Below is a small trained network, with its code and all its weights. Each question gives an input and a class and asks what happens when units are switched off, that is, made to give their printed mean instead of their output.

import numpy as np


def w(rows, s, z=0):
    codes = np.array(rows[::2]) - 128.0
    scale = np.full(codes.shape[1], s)
    scale[-1] = z or s
    return codes * scale


def f(y):
    return y / 2 * (1 + np.tanh(0.7978845608 * (y + 0.044715 * y**3)))


def log_softmax(a):
    a = a - a.max(-1, keepdims=True)
    return a - np.log(np.exp(a).sum(-1, keepdims=True))


def net(x, mask):
    res = np.array(x, float).reshape(1, 7) / 4 @ E
    y = f(res @ A[0][:, :-1].T + A[0][:, -1])
    res = res + np.where(mask, y, B[0][:, -1]) @ B[0][:, :-1]
    return log_softmax(res[-1] @ U[:, :-1].T + U[:, -1])


A, B = {}, {}
E = w([
[187,35,82,83,228,185,108,42],'x0',
[169,225,156,36,135,139,180,83],'x1',
[179,55,105,103,130,37,114,99],'x2',
[232,187,86,27,125,129,130,205],'x3',
[118,131,3,100,126,180,60,212],'x4',
[170,68,124,58,230,48,86,227],'x5',
[149,177,114,113,132,173,140,71],'x6',
],0.005)
A[0] = w([
[103,51,175,160,172,56,107,161,136],'neuron 0',
[140,74,121,113,190,95,91,158,252],'neuron 1',
[118,158,211,173,99,112,155,62,252],'neuron 2',
[138,223,99,38,101,123,115,252,155],'neuron 3',
[169,105,80,50,198,166,123,35,197],'neuron 4',
[78,110,72,235,65,191,91,127,183],'neuron 5',
[104,162,231,156,84,110,179,52,229],'neuron 6',
],0.011,0.0016)
B[0] = w([
[157,131,179,203,184,73,103,143,213],'neuron 0',
[188,126,139,137,207,104,83,120,215],'neuron 1',
[107,159,175,150,87,114,178,42,234],'neuron 2',
[146,194,138,38,93,83,182,247,249],'neuron 3',
[130,98,74,22,145,190,90,57,230],'neuron 4',
[41,108,71,222,82,194,137,157,222],'neuron 5',
[122,116,224,130,57,91,179,41,254],'neuron 6',
],0.015,0.0085)
U = w([
[152,188,143,57,99,96,205,240,138],'0',
[163,107,82,34,166,184,88,64,204],'1',
[181,112,185,192,209,67,75,155,2],'2',
[64,110,88,230,98,186,131,168,158],'3',
[123,140,253,152,75,94,229,9,133],'4',
],0.0063,0.00096)

Each question gives the input, the list of numbers given to net, and the class t.
The units are the neurons (one row each of A and B). Each row of codes is followed by its name. A weight is (code - 128) times the scale printed after its matrix; where a second scale follows, it is the last column's (A, B and U).
mask holds one flag per neuron, in row order. A switched-off neuron (its flag False) gives its mean, the last column of its row in B, instead of its output. The means were averaged over made-up inputs and are rounded, as every weight is.
A unit's drop is (log p(t) with every unit on - log p(t) with that unit switched off) / (log p(t) with every unit on - log p(t) with every unit switched off).
The circuit of an input: a set's keep is (log p(t) with only the set's units on - log p(t) with every unit switched off) / (log p(t) with every unit on - log p(t) with every unit switched off). Starting from all 7 units, units are removed one at a time, each time the one whose removal leaves the highest keep (on an exact tie, the one counted first), for as long as the keep stays at least 0.8.
circuit, biggest first: the units of the circuit, biggest drop first
most important unit: the unit with the biggest drop
k most important neurons: the k neurons with the biggest drops, biggest first
drop of u: that unit's drop, to one decimal
input [-2,-8,-2,-7,6,6,-7], class 2: most important unit : neuron 0
input [-5,-2,2,2,3,-4,3], class 3: circuit, biggest first : neuron 5; neuron 6
input [-3,2,7,0,3,-2,8], class 0: 2 most important neurons : neuron 6; neuron 2
input [0,-2,7,-4,5,0,3], class 3: circuit, biggest first : neuron 5; neuron 6
input [7,-5,-1,-3,4,1,-5], class 2: 2 most important neurons : neuron 1; neuron 0
input [-4,-3,-3,-3,7,3,-4], class 3: 2 most important neurons : neuron 5; neuron 6
input [7,-5,3,2,0,3,-6], class 2: 2 most important neurons : neuron 0; neuron 1
input [2,2,0,6,6,-7,7], class 0: 2 most important neurons : neuron 3; neuron 1
input [7,-8,3,-5,1,0,0], class 2: 2 most important neurons : neuron 0; neuron 1
input [-1,-3,-2,-1,5,7,-3], class 2: 2 most important neurons : neuron 1; neuron 0
input [2,-1,0,-2,-1,1,4], class 1: 2 most important neurons : neuron 6; neuron 2
input [-4,3,7,-1,0,1,-8], class 2: drop of neuron 0 : 0.1
input [2,-6,7,-4,2,-7,-6], class 3: drop of neuron 5 : 0.2
input [-1,8,3,8,-3,2,5], class 0: most important unit : neuron 3
input [4,6,6,-5,1,6,1], class 1: drop of neuron 4 : 0.7
input [2,2,7,5,-3,-4,5], class 1: drop of neuron 4 : 0.6
